Below is a small trained network, with its code and all its weights. Each question gives an input and a class and asks what happens when units are switched off, that is, made to give their printed mean instead of their output.

import numpy as np


def w(rows, s, z=0):
    codes = np.array(rows[::2]) - 128.0
    scale = np.full(codes.shape[1], s)
    scale[-1] = z or s
    return codes * scale


def norm(h):
    return h / np.sqrt((h * h).mean(-1, keepdims=True) + 1e-5)


def f(y):
    return np.maximum(y, 0)


def log_softmax(a):
    a = a - a.max(-1, keepdims=True)
    return a - np.log(np.exp(a).sum(-1, keepdims=True))


def net(x, mask):
    res = np.array(x, float).reshape(1, 2) / 4 @ E
    u = 0
    for l in range(3):
        y = f(norm(res) @ A[l][:, :-1].T + A[l][:, -1])
        res = res + np.where(mask[u : u + 5], y, B[l][:, -1]) @ B[l][:, :-1]
        u += 5
    return log_softmax(norm(res)[-1] @ U[:, :-1].T + U[:, -1])


A, B = {}, {}
E = w([
[152,79,130,132,110,203,79,141,124,116,198],'x0',
[62,92,142,65,118,91,115,120,5,140,101],'x1',
],0.013)
A[0] = w([
[151,249,36,92,114,102,97,176,167,67,199,205],'L0N0',
[102,83,140,174,141,22,164,94,116,94,110,250],'L0N1',
[203,131,115,64,105,172,72,21,144,237,225,39],'L0N2',
[43,99,170,170,148,189,66,86,125,151,97,155],'L0N3',
[224,114,194,178,131,159,102,141,119,139,255,96],'L0N4',
],0.0057,0.0017)
B[0] = w([
[199,119,128,30,202,102,107,49,19,189,67,211],'L0N0',
[163,13,97,171,123,153,88,220,97,75,249,216],'L0N1',
[38,60,80,144,132,159,207,200,190,126,184,204],'L0N2',
[216,191,57,165,196,213,173,121,165,241,111,178],'L0N3',
[35,126,119,134,119,53,23,125,69,2,165,253],'L0N4',
],0.006)
A[1] = w([
[122,164,131,166,112,5,184,142,166,132,49,2],'L1N0',
[176,157,130,158,138,255,105,133,230,48,132,194],'L1N1',
[172,192,177,202,89,161,202,116,213,156,169,53],'L1N2',
[116,113,105,84,202,138,117,163,126,139,134,120],'L1N3',
[131,96,116,160,140,119,172,136,211,93,179,121],'L1N4',
],0.0074,0.0019)
B[1] = w([
[107,126,172,120,128,143,122,167,129,36,194,202],'L1N0',
[99,106,176,89,107,168,151,153,94,184,71,253],'L1N1',
[159,87,102,103,103,124,93,134,64,175,160,172],'L1N2',
[157,160,81,117,254,194,143,115,183,116,111,193],'L1N3',
[108,164,70,95,161,54,173,117,26,125,98,204],'L1N4',
],0.0098,0.0072)
A[2] = w([
[150,118,115,149,163,193,109,127,106,120,152,98],'L2N0',
[80,193,152,114,85,93,239,199,136,76,109,35],'L2N1',
[169,125,88,101,76,124,154,90,62,221,37,16],'L2N2',
[141,97,184,114,118,131,106,110,62,171,1,2],'L2N3',
[44,149,41,157,201,54,144,65,162,122,80,242],'L2N4',
],0.0075,0.00095)
B[2] = w([
[118,170,159,151,86,50,153,121,195,92,115,251],'L2N0',
[28,117,68,138,100,181,84,208,202,80,184,199],'L2N1',
[189,175,132,174,10,183,84,75,86,244,85,244],'L2N2',
[162,166,138,172,145,213,183,137,155,178,134,253],'L2N3',
[232,144,177,132,116,106,103,61,195,171,106,199],'L2N4',
],0.011,0.0053)
U = w([
[59,89,99,76,142,127,125,227,110,40,171,153],'0',
[188,148,132,114,88,172,134,122,74,252,77,146],'1',
[230,157,161,125,174,25,106,30,206,92,103,125],'2',
[135,45,142,202,58,94,180,91,143,100,75,9],'3',
],0.015,0.013)

Each question gives the input, the list of numbers given to net, and the class t.
The units are the neurons (one row each of A and B). Each row of codes is followed by its name. A weight is (code - 128) times the scale printed after its matrix; where a second scale follows, it is the last column's (A, B and U).
mask holds one flag per neuron, layer by layer. A switched-off neuron (its flag False) gives its mean, the last column of its row in B, instead of its output. The means were averaged over made-up inputs and are rounded, as every weight is.
A unit's drop is (log p(t) with every unit on - log p(t) with that unit switched off) / (log p(t) with every unit on - log p(t) with every unit switched off).
The circuit of an input: a set's keep is (log p(t) with only the set's units on - log p(t) with every unit switched off) / (log p(t) with every unit on - log p(t) with every unit switched off). Starting from the 12 units with the biggest drops (on a tie, the unit counted first), units are removed one at a time, each time the one whose removal leaves the highest keep (on an exact tie, the one counted first), for as long as the keep stays at least 0.8.
circuit, biggest first: the units of the circuit, biggest drop first
unit that matters most: the unit with the biggest drop
k most important neurons: the k neurons with the biggest drops, biggest first
top k neurons in layer l: the k neurons of layer l with the biggest drops, biggest first
drop when u is switched off: that unit's drop, to one decimal
input [4,-2], class 0: circuit, biggest first -> (L0N4)
input [-3,-5], class 1: 2 most important neurons -> (L0N4 L1N2)
input [3,-3], class 2: top 2 neurons in layer 2 -> (L2N4 L2N1)
input [-3,-3], class 2: 3 most important neurons -> (L0N0 L1N0 L1N2)
input [3,1], class 2: top 4 neurons in layer 0 -> (L0N1 L0N4 L0N2 L0N3)
input [-3,2], class 2: circuit, biggest first -> (L1N1 L2N4)
input [2,-3], class 2: top 2 neurons in layer 0 -> (L0N0 L0N4)
input [-4,4], class 0: top 2 neurons in layer 0 -> (L0N0 L0N3)
input [4,-4], class 0: 4 most important neurons -> (L0N4 L1N1 L2N2 L0N3)
input [3,0], class 2: 4 most important neurons -> (L0N4 L2N4 L1N0 L0N1)
input [-4,-5], class 1: 2 most important neurons -> (L0N4 L1N2)
input [5,5], class 0: 4 most important neurons -> (L1N1 L2N2 L0N0 L1N4)
input [-2,1], class 2: 2 most important neurons -> (L1N1 L0N1)
input [0,1], class 2: unit that matters most -> L1N1
input [-2,-3], class 2: 2 most important neurons -> (L0N0 L0N3)
input [0,-3], class 2: 2 most important neurons -> (L0N0 L0N4)
input [2,3], class 2: top 2 neurons in layer 1 -> (L1N1 L1N3)
input [4,-1], class 0: 2 most important neurons -> (L0N4 L2N2)
input [-5,-8], class 1: drop when L1N2 is switched off -> 1.0
input [-8,3], class 0: drop when L1N0 is switched off -> 0.1
